Here is a tiny trained network, its code and every weight. The questions are about switching its units off for an input and a class, where a switched-off unit gives its printed mean instead of its output.

import numpy as np


def w(rows, s, z=0):
    codes = np.array(rows[::2]) - 128.0
    scale = np.full(codes.shape[1], s)
    scale[-1] = z or s
    return codes * scale


def f(y):
    return y / 2 * (1 + np.tanh(0.7978845608 * (y + 0.044715 * y**3)))


def log_softmax(a):
    a = a - a.max(-1, keepdims=True)
    return a - np.log(np.exp(a).sum(-1, keepdims=True))


def net(x, mask):
    res = np.array(x, float).reshape(1, 6) / 4 @ E
    y = f(res @ A[0][:, :-1].T + A[0][:, -1])
    res = res + np.where(mask, y, B[0][:, -1]) @ B[0][:, :-1]
    return log_softmax(res[-1] @ U[:, :-1].T + U[:, -1])


A, B = {}, {}
E = w([
[138,134,140,141,113,122,127],'x0',
[121,250,188,176,230,209,195],'x1',
[235,73,244,37,210,128,84],'x2',
[123,124,124,118,133,134,132],'x3',
[137,133,140,143,117,123,126],'x4',
[239,53,8,196,150,222,176],'x5',
],0.011)
A[0] = w([
[159,108,118,118,134,99,151,89],'neuron 1',
[87,146,140,137,110,146,124,113],'neuron 2',
[128,157,74,114,126,124,107,153],'neuron 3',
[155,169,161,140,170,194,161,3],'neuron 4',
[102,130,154,99,114,99,107,171],'neuron 5',
[180,123,75,167,139,174,170,21],'neuron 6',
[192,103,113,119,140,113,130,101],'neuron 7',
[106,160,172,54,116,43,90,74],'neuron 8',
[141,82,144,147,125,126,131,98],'neuron 9',
[67,165,148,142,127,114,167,125],'neuron 10',
[105,136,59,159,113,125,103,71],'neuron 11',
[151,124,157,112,192,103,115,34],'neuron 12',
[81,110,88,171,82,118,165,137],'neuron 13',
[166,103,110,89,121,151,125,97],'neuron 14',
[194,8,138,109,96,143,116,107],'neuron 15',
[105,122,84,153,78,134,151,59],'neuron 16',
[166,119,92,161,131,171,145,183],'neuron 17',
[86,45,105,110,52,72,95,80],'neuron 18',
[173,122,198,91,173,139,103,36],'neuron 19',
[65,230,131,137,145,126,158,144],'neuron 20',
[151,173,150,146,176,173,158,138],'neuron 21',
],0.015,0.016)
B[0] = w([
[142,149,122,161,158,109,96,140],'neuron 1',
[119,171,107,141,150,175,67,152],'neuron 2',
[129,127,175,151,88,128,129,166],'neuron 3',
[192,11,214,7,210,41,167,163],'neuron 4',
[98,103,177,131,102,162,171,206],'neuron 5',
[21,142,187,206,33,168,203,205],'neuron 6',
[181,177,104,115,171,136,77,177],'neuron 7',
[172,50,182,89,170,62,189,234],'neuron 8',
[185,146,79,119,121,136,109,144],'neuron 9',
[141,206,101,181,132,166,50,185],'neuron 10',
[160,76,133,54,153,126,165,177],'neuron 11',
[50,154,132,175,92,136,175,151],'neuron 12',
[103,82,189,116,133,118,185,220],'neuron 13',
[136,142,108,115,162,151,89,166],'neuron 14',
[196,182,98,124,222,104,66,249],'neuron 15',
[209,74,176,61,173,102,148,176],'neuron 16',
[158,81,151,86,146,80,133,243],'neuron 17',
[57,125,173,179,84,144,194,234],'neuron 18',
[67,115,177,168,85,155,193,184],'neuron 19',
[108,199,58,152,87,185,67,224],'neuron 20',
[99,111,171,161,88,157,172,200],'neuron 21',
],0.011,0.019)
U = w([
[63,146,162,166,54,150,190,250],'0',
[197,75,164,43,163,56,162,60],'1',
[177,221,68,130,145,137,10,46],'2',
],0.012,0.0016)

Each question gives the input, the list of numbers given to net, and the class t.
The units are the neurons (one row each of A and B). Each row of codes is followed by its name. A weight is (code - 128) times the scale printed after its matrix; where a second scale follows, it is the last column's (A, B and U).
mask holds one flag per neuron, in row order. A switched-off neuron (its flag False) gives its mean, the last column of its row in B, instead of its output. The means were averaged over made-up inputs and are rounded, as every weight is.
A unit's drop is (log p(t) with every unit on - log p(t) with that unit switched off) / (log p(t) with every unit on - log p(t) with every unit switched off).
The circuit of an input: a set's keep is (log p(t) with only the set's units on - log p(t) with every unit switched off) / (log p(t) with every unit on - log p(t) with every unit switched off). Starting from the 12 units with the biggest drops (on a tie, the unit counted first), units are removed one at a time, each time the one whose removal leaves the highest keep (on an exact tie, the one counted first), for as long as the keep stays at least 0.8.
units of the circuit, in order: the units of the circuit, biggest drop first
most important unit: the unit with the biggest drop
top k neurons: the k neurons with the biggest drops, biggest first
drop when u is switched off: that unit's drop, to one decimal
input [-7,4,8,-2,-5,-5], class 0: units of the circuit, in order : neuron 19
input [6,-8,-7,-3,8,2], class 1: top 2 neurons : neuron 16; neuron 11
input [-4,-4,-6,4,2,1], class 1: top 2 neurons : neuron 16; neuron 6
input [1,-6,-3,-3,-7,1], class 1: top 2 neurons : neuron 6; neuron 16
input [2,-4,-8,-8,4,3], class 1: top 2 neurons : neuron 16; neuron 11
input [-2,-7,0,-4,-5,-4], class 0: top 2 neurons : neuron 18; neuron 17
input [-6,-3,-6,-3,-1,1], class 1: top 2 neurons : neuron 16; neuron 6
input [-3,3,7,1,-8,0], class 0: top 4 neurons : neuron 19; neuron 12; neuron 8; neuron 17
input [-1,8,-1,-6,4,0], class 2: top 3 neurons : neuron 20; neuron 18; neuron 6
input [1,6,8,-3,2,-2], class 0: top 2 neurons : neuron 19; neuron 12
input [2,-6,-6,-1,-7,6], class 1: drop when neuron 16 is switched off : 0.5
input [-1,-8,2,0,-2,1], class 2: drop when neuron 15 is switched off : 0.5
input [1,-6,-3,-1,5,2], class 1: drop when neuron 6 is switched off : 0.2
input [-8,5,6,2,-2,-4], class 0: most important unit : neuron 19
